Here is a tiny trained network, its code and every weight. The questions are about switching its units off for an input and a target symbol, where a switched-off unit gives its printed mean instead of its output.

import numpy as np


def w(rows, s, z=0):
    codes = np.array(rows[::2]) - 128.0
    scale = np.full(codes.shape[1], s)
    scale[-1] = z or s
    return codes * scale


def norm(h):
    return h / np.sqrt((h * h).mean(-1, keepdims=True) + 1e-5)


def f(y):
    return y / 2 * (1 + np.tanh(0.7978845608 * (y + 0.044715 * y**3)))


def softmax(a):
    e = np.exp(a - a.max(-1, keepdims=True))
    return e / e.sum(-1, keepdims=True)


def log_softmax(a):
    a = a - a.max(-1, keepdims=True)
    return a - np.log(np.exp(a).sum(-1, keepdims=True))


def net(x, mask):
    ids = ['ΔΛΞΣΨαγεζητφω'.index(c) for c in x.split()]
    T = len(ids)
    res = E[ids] + P[:T]
    u = 0
    for l in range(3):
        q, k, v = (norm(res) @ M[l].T for M in (Q, K, V))
        z = softmax(np.where(np.tri(T) > 0, q @ k.T / 3**0.5, -1e9)) @ v
        res = res + np.where(mask[u], z, O[l][:, -1]) @ O[l][:, :-1]
        u += 1
        y = f(norm(res) @ A[l][:, :-1].T + A[l][:, -1])
        res = res + np.where(mask[u : u + 4], y, B[l][:, -1]) @ B[l][:, :-1]
        u += 4
    return log_softmax(norm(res)[-1] @ U[:, :-1].T + U[:, -1])


Q, K, V, O, A, B = {}, {}, {}, {}, {}, {}
E = w([
[115,81,98,57],'Δ',
[123,115,163,220],'Λ',
[130,87,121,144],'Ξ',
[100,80,165,146],'Σ',
[147,95,128,169],'Ψ',
[140,137,72,127],'α',
[2,38,45,175],'γ',
[130,86,128,146],'ε',
[105,143,106,119],'ζ',
[108,70,135,109],'η',
[121,153,113,172],'τ',
[109,145,108,119],'φ',
[151,90,95,142],'ω',
],0.0047)
P = w([
[149,138,131,129],'0',
[60,157,115,142],'1',
[121,148,88,153],'2',
[178,147,145,113],'3',
[123,143,162,104],'4',
[62,145,84,156],'5',
[154,237,52,116],'6',
[195,152,180,89],'7',
[166,123,101,143],'8',
[87,126,69,161],'9',
[85,2,186,123],'10',
[178,94,184,126],'11',
],0.0084)
Q[0] = w([
[102,124,98,142],'L0H0',
[214,48,158,112],'L0H0',
[253,18,149,60],'L0H0',
],0.0045)
K[0] = w([
[92,144,108,113],'L0H0',
[154,159,254,67],'L0H0',
[152,193,213,28],'L0H0',
],0.0044)
V[0] = w([
[99,36,29,160],'L0H0',
[190,159,177,37],'L0H0',
[240,118,250,116],'L0H0',
],0.0022)
O[0] = w([
[185,154,254,93,141],'L0H0',
[110,23,54,224,2],'L0H0',
[143,2,53,85,46],'L0H0',
],0.002,0.00052)
A[0] = w([
[141,138,156,3,50],'L0N0',
[129,148,61,133,251],'L0N1',
[149,121,11,2,96],'L0N2',
[181,143,107,214,216],'L0N3',
],0.0027,0.0015)
B[0] = w([
[138,107,132,231,79],'L0N0',
[107,188,253,91,246],'L0N1',
[94,205,160,147,118],'L0N2',
[110,159,190,46,241],'L0N3',
],0.0027,0.0011)
Q[1] = w([
[209,122,128,89],'L1H0',
[87,83,157,118],'L1H0',
[39,150,5,182],'L1H0',
],0.015)
K[1] = w([
[53,106,121,165],'L1H0',
[196,99,85,160],'L1H0',
[193,142,254,64],'L1H0',
],0.013)
V[1] = w([
[143,184,1,15],'L1H0',
[186,67,66,170],'L1H0',
[207,230,142,245],'L1H0',
],0.0077)
O[1] = w([
[110,137,2,22,66],'L1H0',
[142,179,150,70,6],'L1H0',
[254,92,138,129,221],'L1H0',
],0.0097,0.002)
A[1] = w([
[84,69,219,123,253],'L1N0',
[180,116,128,164,106],'L1N1',
[170,134,41,145,95],'L1N2',
[166,178,95,2,86],'L1N3',
],0.008,0.0025)
B[1] = w([
[108,206,124,222,253],'L1N0',
[120,110,148,78,177],'L1N1',
[130,89,143,172,169],'L1N2',
[121,254,127,163,160],'L1N3',
],0.0075,0.0041)
Q[2] = w([
[34,54,193,177],'L2H0',
[116,138,90,136],'L2H0',
[65,49,253,212],'L2H0',
],0.0045)
K[2] = w([
[169,11,141,143],'L2H0',
[135,134,109,130],'L2H0',
[93,1,150,159],'L2H0',
],0.0051)
V[2] = w([
[171,202,180,95],'L2H0',
[162,166,208,44],'L2H0',
[143,3,135,197],'L2H0',
],0.0032)
O[2] = w([
[148,107,133,33,134],'L2H0',
[146,137,60,3,19],'L2H0',
[78,142,165,177,254],'L2H0',
],0.0055,0.00092)
A[2] = w([
[34,164,143,170,183],'L2N0',
[254,124,191,183,203],'L2N1',
[51,235,130,176,151],'L2N2',
[152,18,26,76,252],'L2N3',
],0.0061,0.0026)
B[2] = w([
[117,2,85,78,203],'L2N0',
[81,99,106,26,254],'L2N1',
[132,38,149,47,217],'L2N2',
[118,122,103,227,194],'L2N3',
],0.0064,0.0052)
U = w([
[40,149,39,97,125],'Δ',
[214,138,219,159,68],'Λ',
[125,124,135,69,130],'Ξ',
[65,127,212,190,192],'Σ',
[169,116,190,55,110],'Ψ',
[162,167,74,124,190],'α',
[129,126,122,118,21],'γ',
[127,120,143,87,75],'ε',
[140,133,63,194,133],'ζ',
[71,107,121,94,130],'η',
[247,62,114,102,144],'τ',
[138,141,86,164,55],'φ',
[164,174,114,92,253],'ω',
],0.011,0.0024)

Each question gives the input, a string of symbols that net reads in full, and the target symbol t.
The units are the heads (3 rows each of Q, K, V and O) and the neurons (one row each of A and B). Each row of codes is followed by its name. A weight is (code - 128) times the scale printed after its matrix; where a second scale follows, it is the last column's (O, A, B and U).
mask holds one flag per unit, layer by layer, with each layer's heads first. A switched-off unit (its flag False) gives its mean, the last column of its rows in O or B, instead of its output. The means were averaged over made-up inputs and are rounded, as every weight is.
A unit's drop is (log p(t) with every unit on - log p(t) with that unit switched off) / (log p(t) with every unit on - log p(t) with every unit switched off).
The circuit of an input: a set's keep is (log p(t) with only the set's units on - log p(t) with every unit switched off) / (log p(t) with every unit on - log p(t) with every unit switched off). Starting from the 12 units with the biggest drops (on a tie, the unit counted first), units are removed one at a time, each time the one whose removal leaves the highest keep (on an exact tie, the one counted first), for as long as the keep stays at least 0.8.
units of the circuit, in order: the units of the circuit, biggest drop first
k most important neurons: the k neurons with the biggest drops, biggest first
top k neurons in layer l: the k neurons of layer l with the biggest drops, biggest first
input Σ Δ τ ε τ τ Λ, target τ: units of the circuit, in order	L1H0, L2N1, L0H0, L1N0
input τ Λ ζ Λ Σ Δ Σ, target Σ: units of the circuit, in order	L1H0
input τ Δ Ψ τ φ Σ Σ Δ, target Σ: units of the circuit, in order	L1H0, L1N0, L0H0
input Ψ Δ Δ φ τ η τ, target τ: units of the circuit, in order	L1H0, L1N0
input ω Δ Σ Σ τ ε η, target τ: top 3 neurons in layer 2	L2N1, L2N2, L2N0
input Σ Σ Σ Ψ Δ Ψ τ Ξ ε Σ Σ ω, target Σ: units of the circuit, in order	L1H0, L1N0
input ζ ω Δ τ Ψ Λ, target τ: units of the circuit, in order	L0H0, L1H0, L0N3, L0N1
input Σ Δ Σ Σ Ψ Δ Ξ ζ, target Δ: units of the circuit, in order	L1H0, L0H0
input Ψ ω φ Σ τ Σ τ τ Σ ζ, target τ: units of the circuit, in order	L1H0, L0H0
input Σ Σ Σ τ ω Ξ, target τ: units of the circuit, in order	L0H0, L1H0
input ε Σ Δ τ Σ ζ Σ η, target ζ: 2 most important neurons	L0N1, L2N3
input Σ Ξ ω Σ τ Σ Σ Σ ζ τ Σ, target ζ: 3 most important neurons	L2N3, L0N1, L0N3
input Σ Σ Σ τ Δ ζ Λ Σ Σ τ α, target Σ: units of the circuit, in order	L1H0, L1N0, L0H0
input τ Ψ Δ ζ Λ Δ Ξ Ψ, target Δ: units of the circuit, in order	L1H0
input Σ Σ ζ τ τ Σ Ψ η ζ τ ζ, target ζ: 3 most important neurons	L2N3, L0N1, L0N2
input γ Ψ Λ Σ η, target Σ: 2 most important neurons	L1N0, L2N1
input Σ ζ ω Σ Σ Σ Σ Δ, target Σ: 3 most important neurons	L0N1, L0N3, L1N0
input Σ Δ Ψ, target Σ: top 2 neurons in layer 1	L1N0, L1N1
input Σ Σ ε Σ, target Σ: 3 most important neurons	L0N1, L0N3, L1N0
input Ψ τ Σ, target Ψ: top neuron in layer 2	L2N1
input Δ η Σ τ Ψ τ, target τ: 2 most important neurons	L0N3, L0N1
